Below are the code and all the weights of a small trained network. Each question names an input and a target symbol and asks about switching units off, where a switched-off unit gives its printed mean instead of its output.

import numpy as np


def w(rows, s, z=0):
    codes = np.array(rows[::2]) - 128.0
    scale = np.full(codes.shape[1], s)
    scale[-1] = z or s
    return codes * scale


def f(y):
    return y / 2 * (1 + np.tanh(0.7978845608 * (y + 0.044715 * y**3)))


def softmax(a):
    e = np.exp(a - a.max(-1, keepdims=True))
    return e / e.sum(-1, keepdims=True)


def log_softmax(a):
    a = a - a.max(-1, keepdims=True)
    return a - np.log(np.exp(a).sum(-1, keepdims=True))


def net(x, mask):
    ids = ['ΓΔΦαθμξπψ'.index(c) for c in x.split()]
    T = len(ids)
    res = E[ids] + P[:T]
    u = 0
    for l in range(2):
        r = res
        for j in range(2):
            rows = slice(2 * j, 2 * j + 2)
            q, k, v = (r @ M[l][rows].T for M in (Q, K, V))
            z = softmax(np.where(np.tri(T) > 0, q @ k.T / 2**0.5, -1e9)) @ v
            o = O[l][rows]
            res = res + np.where(mask[u + j], z, o[:, -1]) @ o[:, :-1]
        u += 2
        y = f(res @ A[l][:, :-1].T + A[l][:, -1])
        res = res + np.where(mask[u : u + 12], y, B[l][:, -1]) @ B[l][:, :-1]
        u += 12
    return log_softmax(res[-1] @ U[:, :-1].T + U[:, -1])


Q, K, V, O, A, B = {}, {}, {}, {}, {}, {}
E = w([
[177,165,124],'Γ',
[179,139,88],'Δ',
[144,155,169],'Φ',
[35,154,105],'α',
[142,2,177],'θ',
[99,83,157],'μ',
[182,163,137],'ξ',
[182,150,67],'π',
[198,77,61],'ψ',
],0.0079)
P = w([
[137,102,104],'0',
[91,255,224],'1',
[185,57,161],'2',
[108,74,50],'3',
[65,211,241],'4',
[174,36,144],'5',
],0.0045)
Q[0] = w([
[206,190,91],'0.h0',
[32,251,186],'0.h0',
[234,139,59],'0.h1',
[12,254,174],'0.h1',
],0.013)
K[0] = w([
[97,82,215],'0.h0',
[22,16,2],'0.h0',
[66,186,9],'0.h1',
[244,187,226],'0.h1',
],0.012)
V[0] = w([
[50,223,78],'0.h0',
[122,216,114],'0.h0',
[198,196,232],'0.h1',
[155,137,4],'0.h1',
],0.0027)
O[0] = w([
[163,254,251,112],'0.h0',
[229,164,172,136],'0.h0',
[32,177,136,255],'0.h1',
[151,3,30,15],'0.h1',
],0.0017,0.00039)
A[0] = w([
[198,146,164,172],'0.n0',
[164,100,185,119],'0.n1',
[123,125,134,150],'0.n2',
[130,118,123,13],'0.n3',
[127,215,163,162],'0.n4',
[128,119,125,3],'0.n5',
[50,142,65,96],'0.n6',
[9,119,225,152],'0.n7',
[71,203,159,108],'0.n8',
[189,162,118,98],'0.n9',
[195,62,149,60],'0.n10',
[91,196,96,79],'0.n11',
],0.015,0.0024)
B[0] = w([
[96,126,40,172],'0.n0',
[131,156,69,156],'0.n1',
[129,121,126,136],'0.n2',
[154,157,147,103],'0.n3',
[39,87,113,195],'0.n4',
[153,157,148,101],'0.n5',
[228,185,120,138],'0.n6',
[75,128,3,252],'0.n7',
[58,162,198,191],'0.n8',
[91,162,69,133],'0.n9',
[95,193,138,155],'0.n10',
[119,201,154,138],'0.n11',
],0.023,0.0043)
Q[1] = w([
[119,147,113],'1.h0',
[125,112,195],'1.h0',
[102,167,122],'1.h1',
[117,78,3],'1.h1',
],0.029)
K[1] = w([
[118,142,164],'1.h0',
[52,138,109],'1.h0',
[134,65,98],'1.h1',
[200,54,254],'1.h1',
],0.022)
V[1] = w([
[123,249,113],'1.h0',
[10,237,97],'1.h0',
[128,85,17],'1.h1',
[133,238,41],'1.h1',
],0.015)
O[1] = w([
[74,227,115,149],'1.h0',
[89,188,26,181],'1.h0',
[207,105,170,251],'1.h1',
[130,163,248,185],'1.h1',
],0.014,0.013)
A[1] = w([
[144,162,154,153],'1.n0',
[66,64,140,156],'1.n1',
[240,234,138,184],'1.n2',
[209,177,141,126],'1.n3',
[161,187,183,69],'1.n4',
[130,129,134,119],'1.n5',
[2,81,78,43],'1.n6',
[191,106,85,157],'1.n7',
[86,96,21,253],'1.n8',
[240,103,36,202],'1.n9',
[82,145,64,116],'1.n10',
[96,161,246,179],'1.n11',
],0.0082,0.0045)
B[1] = w([
[139,130,99,155],'1.n0',
[79,182,96,163],'1.n1',
[30,31,99,226],'1.n2',
[150,79,112,174],'1.n3',
[168,135,86,166],'1.n4',
[134,127,127,126],'1.n5',
[90,13,234,238],'1.n6',
[134,195,227,164],'1.n7',
[167,228,73,255],'1.n8',
[107,199,253,206],'1.n9',
[193,93,131,225],'1.n10',
[214,125,39,197],'1.n11',
],0.015,0.012)
U = w([
[100,113,138,208],'Γ',
[191,91,139,106],'Δ',
[105,253,133,169],'Φ',
[68,157,27,83],'α',
[126,166,86,210],'θ',
[153,110,218,3],'μ',
[20,93,164,134],'ξ',
[193,67,93,57],'π',
[140,115,108,179],'ψ',
],0.0036,0.0044)

Each question gives the input, a string of symbols that net reads in full, and the target symbol t.
The units are the heads (2 rows each of Q, K, V and O) and the neurons (one row each of A and B). Each row of codes is followed by its name. A weight is (code - 128) times the scale printed after its matrix; where a second scale follows, it is the last column's (O, A, B and U).
mask holds one flag per unit, layer by layer, with each layer's heads first. A switched-off unit (its flag False) gives its mean, the last column of its rows in O or B, instead of its output. The means were averaged over made-up inputs and are rounded, as every weight is.
A unit's drop is (log p(t) with every unit on - log p(t) with that unit switched off) / (log p(t) with every unit on - log p(t) with every unit switched off).
The circuit of an input: a set's keep is (log p(t) with only the set's units on - log p(t) with every unit switched off) / (log p(t) with every unit on - log p(t) with every unit switched off). Starting from the 12 units with the biggest drops (on a tie, the unit counted first), units are removed one at a time, each time the one whose removal leaves the highest keep (on an exact tie, the one counted first), for as long as the keep stays at least 0.8.
units of the circuit, in order: the units of the circuit, biggest drop first
most important unit: the unit with the biggest drop
top k neurons: the k neurons with the biggest drops, biggest first
k most important neurons of layer l: the k neurons of layer l with the biggest drops, biggest first
heads that matter: for each layer, one digit per head in row order, 1 if its drop is at least 0.15 and else 0, layers parted by /
input μ Φ π Φ Γ, target ξ: top neuron	0.n4
input Φ Φ Φ Δ μ, target ξ: heads that matter	00 / 10
input Δ α π π, target π: heads that matter	00 / 11
input α Δ Γ α, target α: top 2 neurons	0.n7, 1.n2
input Φ Γ Φ Φ Γ, target ξ: heads that matter	00 / 01
input Φ μ π, target Φ: 3 most important neurons of layer 0	0.n9, 0.n6, 0.n10
input Φ Φ ξ α μ θ, target α: heads that matter	00 / 10
input Δ Φ ξ α α ψ, target α: top 4 neurons	0.n6, 0.n9, 0.n10, 1.n2
input ξ α Δ, target ξ: top 3 neurons	0.n8, 1.n2, 0.n6
input Γ Φ μ μ Δ ξ, target μ: heads that matter	00 / 11
input π π θ, target π: top 4 neurons	0.n8, 0.n4, 1.n11, 0.n10
input μ Φ θ, target μ: top 2 neurons	0.n8, 0.n1
input Φ Φ π μ Φ, target ξ: 4 most important neurons of layer 0	0.n7, 0.n4, 0.n8, 0.n0
input α Φ Γ, target α: top 3 neurons	0.n7, 1.n2, 0.n0
input Φ μ Δ Φ Γ ξ, target Φ: most important unit	1.h1
input α ψ μ, target α: heads that matter	01 / 10
input Δ μ Φ θ θ, target Φ: top 2 neurons	1.n8, 0.n8
input α μ α α, target α: 2 most important neurons of layer 1	1.n2, 1.n6
input α π α Φ ξ, target ξ: units of the circuit, in order	1.n6, 0.n4, 0.n7, 1.h1
input Φ μ ψ, target Φ: top 3 neurons	0.n10, 0.n6, 0.n11
input Φ μ μ π α ψ, target π: most important neuron of layer 1	1.n11
input Φ θ μ, target Φ: 2 most important neurons of layer 1	1.n9, 1.n6
input ψ ψ α π μ μ, target π: 2 most important neurons of layer 0	0.n7, 0.n8
input π ψ Φ Φ, target Φ: top 2 neurons	0.n7, 0.n8
input Φ μ μ μ Φ Γ, target μ: 3 most important neurons of layer 1	1.n9, 1.n7, 1.n8
input α α Φ π, target π: top 3 neurons	0.n7, 0.n8, 0.n4
input Φ Δ α, target Φ: heads that matter	00 / 11
input μ α Φ π Δ μ, target π: top 4 neurons	0.n7, 0.n8, 0.n4, 1.n11
input α Φ Δ, target α: top 2 neurons	0.n10, 0.n9
input ξ π Φ Δ, target Δ: top 3 neurons	0.n8, 0.n4, 0.n7
